Below are the code and all the weights of a small trained network. Each question names an input and a target symbol and asks about switching units off, where a switched-off unit gives its printed mean instead of its output.

import numpy as np


def w(rows, s, z=0):
    codes = np.array(rows[::2]) - 128.0
    scale = np.full(codes.shape[1], s)
    scale[-1] = z or s
    return codes * scale


def f(y):
    return np.maximum(y, 0)


def softmax(a):
    e = np.exp(a - a.max(-1, keepdims=True))
    return e / e.sum(-1, keepdims=True)


def log_softmax(a):
    a = a - a.max(-1, keepdims=True)
    return a - np.log(np.exp(a).sum(-1, keepdims=True))


def net(x, mask):
    ids = ['αβδεζηθξπστφψω'.index(c) for c in x.split()]
    T = len(ids)
    res = E[ids] + P[:T]
    r = res
    for j in range(2):
        rows = slice(3 * j, 3 * j + 3)
        q, k, v = (r @ M[0][rows].T for M in (Q, K, V))
        z = softmax(np.where(np.tri(T) > 0, q @ k.T / 3**0.5, -1e9)) @ v
        o = O[0][rows]
        res = res + np.where(mask[j], z, o[:, -1]) @ o[:, :-1]
    y = f(res @ A[0][:, :-1].T + A[0][:, -1])
    res = res + np.where(mask[2:10], y, B[0][:, -1]) @ B[0][:, :-1]
    return log_softmax(res[-1] @ U[:, :-1].T + U[:, -1])


Q, K, V, O, A, B = {}, {}, {}, {}, {}, {}
E = w([
[122,184,22,100],'α',
[79,103,166,2],'β',
[236,99,163,161],'δ',
[100,93,128,204],'ε',
[139,147,71,137],'ζ',
[144,132,87,173],'η',
[111,153,60,116],'θ',
[18,84,112,200],'ξ',
[77,142,65,157],'π',
[203,78,174,186],'σ',
[170,152,81,129],'τ',
[40,123,73,181],'φ',
[185,136,115,178],'ψ',
[114,121,96,197],'ω',
],0.019)
P = w([
[158,255,157,240],'0',
[136,98,34,210],'1',
[148,62,29,202],'2',
[164,68,22,201],'3',
[166,63,23,211],'4',
[141,71,13,199],'5',
[158,65,10,196],'6',
[149,77,25,212],'7',
[139,54,20,204],'8',
[131,50,32,220],'9',
],0.006)
Q[0] = w([
[131,22,58,162],'H1',
[108,41,156,38],'H1',
[178,38,9,200],'H1',
[234,123,182,52],'H2',
[184,87,227,84],'H2',
[144,82,138,90],'H2',
],0.012)
K[0] = w([
[128,174,210,53],'H1',
[143,38,133,102],'H1',
[83,186,224,98],'H1',
[204,179,159,193],'H2',
[173,151,124,248],'H2',
[225,98,146,165],'H2',
],0.014)
V[0] = w([
[9,95,40,195],'H1',
[72,7,231,158],'H1',
[35,180,48,49],'H1',
[129,128,77,169],'H2',
[107,207,123,138],'H2',
[168,126,181,94],'H2',
],0.013)
O[0] = w([
[94,77,110,244,139],'H1',
[5,194,70,184,68],'H1',
[65,29,145,125,2],'H1',
[157,131,176,153,223],'H2',
[131,90,127,139,97],'H2',
[77,130,107,138,66],'H2',
],0.016,0.0097)
A[0] = w([
[194,103,187,56,90],'N1',
[149,91,209,1,33],'N2',
[175,40,189,151,255],'N3',
[91,246,112,73,158],'N4',
[101,99,41,67,184],'N5',
[22,180,144,155,100],'N6',
[177,147,143,96,125],'N7',
[52,94,152,106,197],'N8',
],0.0091,0.0084)
B[0] = w([
[41,164,133,139,215],'N1',
[77,121,150,247,185],'N2',
[146,126,123,52,254],'N3',
[116,50,67,157,218],'N4',
[143,114,138,127,139],'N5',
[128,132,167,64,149],'N6',
[107,146,123,111,204],'N7',
[185,188,62,130,146],'N8',
],0.012,0.033)
U = w([
[68,49,107,99,61],'α',
[129,98,99,72,149],'β',
[81,171,95,121,96],'δ',
[184,136,148,202,121],'ε',
[119,113,119,34,253],'ζ',
[192,162,124,2,201],'η',
[91,72,82,34,216],'θ',
[92,68,111,177,83],'ξ',
[199,59,93,43,56],'π',
[206,148,72,84,112],'σ',
[57,150,148,84,118],'τ',
[146,19,92,156,72],'φ',
[169,221,141,55,119],'ψ',
[234,122,150,132,185],'ω',
],0.0085,0.011)

Each question gives the input, a string of symbols that net reads in full, and the target symbol t.
The units are the heads (3 rows each of Q, K, V and O) and the neurons (one row each of A and B). Each row of codes is followed by its name. A weight is (code - 128) times the scale printed after its matrix; where a second scale follows, it is the last column's (O, A, B and U).
mask holds one flag per unit, heads first, then neurons. A switched-off unit (its flag False) gives its mean, the last column of its rows in O or B, instead of its output. The means were averaged over made-up inputs and are rounded, as every weight is.
A unit's drop is (log p(t) with every unit on - log p(t) with that unit switched off) / (log p(t) with every unit on - log p(t) with every unit switched off).
The circuit of an input: a set's keep is (log p(t) with only the set's units on - log p(t) with every unit switched off) / (log p(t) with every unit on - log p(t) with every unit switched off). Starting from all 10 units, units are removed one at a time, each time the one whose removal leaves the highest keep (on an exact tie, the one counted first), for as long as the keep stays at least 0.8.
units of the circuit, in order: the units of the circuit, biggest drop first
top k neurons: the k neurons with the biggest drops, biggest first
input δ ε ξ σ σ φ σ τ η, target δ: top neuron	(N4)
input τ δ δ ε, target τ: top 4 neurons	(N1 N2 N4 N3)
input σ τ τ, target σ: units of the circuit, in order	(N4 H1)
input φ ξ δ δ ε τ δ σ σ σ, target φ: top 2 neurons	(N1 N7)
input τ ε θ, target τ: units of the circuit, in order	(H1 N2 N1 N4)
input α τ σ π, target α: units of the circuit, in order	(H1 N2 N3 N1)
input σ π σ ω, target σ: top 3 neurons	(N4 N2 N1)
input φ ζ ε, target φ: units of the circuit, in order	(H1 N1)
input σ σ τ ω ξ, target σ: units of the circuit, in order	(H1 N4 N1)
input π π δ ψ ε ω, target π: units of the circuit, in order	(H1 N3 N2 N1)
input ε τ ξ δ σ ξ η, target ε: top 2 neurons	(N3 N4)
input σ ω σ δ η π ψ ζ σ θ, target σ: units of the circuit, in order	(H1 N4 N1)
input ψ π π φ η σ τ δ η, target ψ: top 2 neurons	(N4 N1)
input ω π σ, target ω: top 4 neurons	(N4 N1 N7 N2)
input ω η ω, target ω: top 4 neurons	(N4 N1 N2 N7)
input ξ δ ζ σ, target ξ: top neuron	(N3)
input τ φ φ δ τ ε φ η, target τ: units of the circuit, in order	(H1 N1 N2 N4)
input τ τ σ δ σ π φ, target τ: top 2 neurons	(N1 N2)
input τ σ ξ τ σ δ, target τ: units of the circuit, in order	(H1 N1 N2 N3)
input ξ α σ θ η σ σ ζ φ ζ, target ξ: units of the circuit, in order	(H1)
input σ π δ π, target σ: units of the circuit, in order	(H1 N4 N1)
input τ σ σ δ ζ, target τ: units of the circuit, in order	(H1 N1 N2 N4)
input α π δ φ δ δ σ, target α: top 3 neurons	(N2 N3 N1)
input σ δ ψ σ ε φ ε, target σ: top 2 neurons	(N4 N2)
input σ σ ψ, target σ: units of the circuit, in order	(N4 H1)
input π ζ ξ δ, target π: units of the circuit, in order	(H1 N3 N2)
input δ φ δ, target δ: top 2 neurons	(N4 N1)
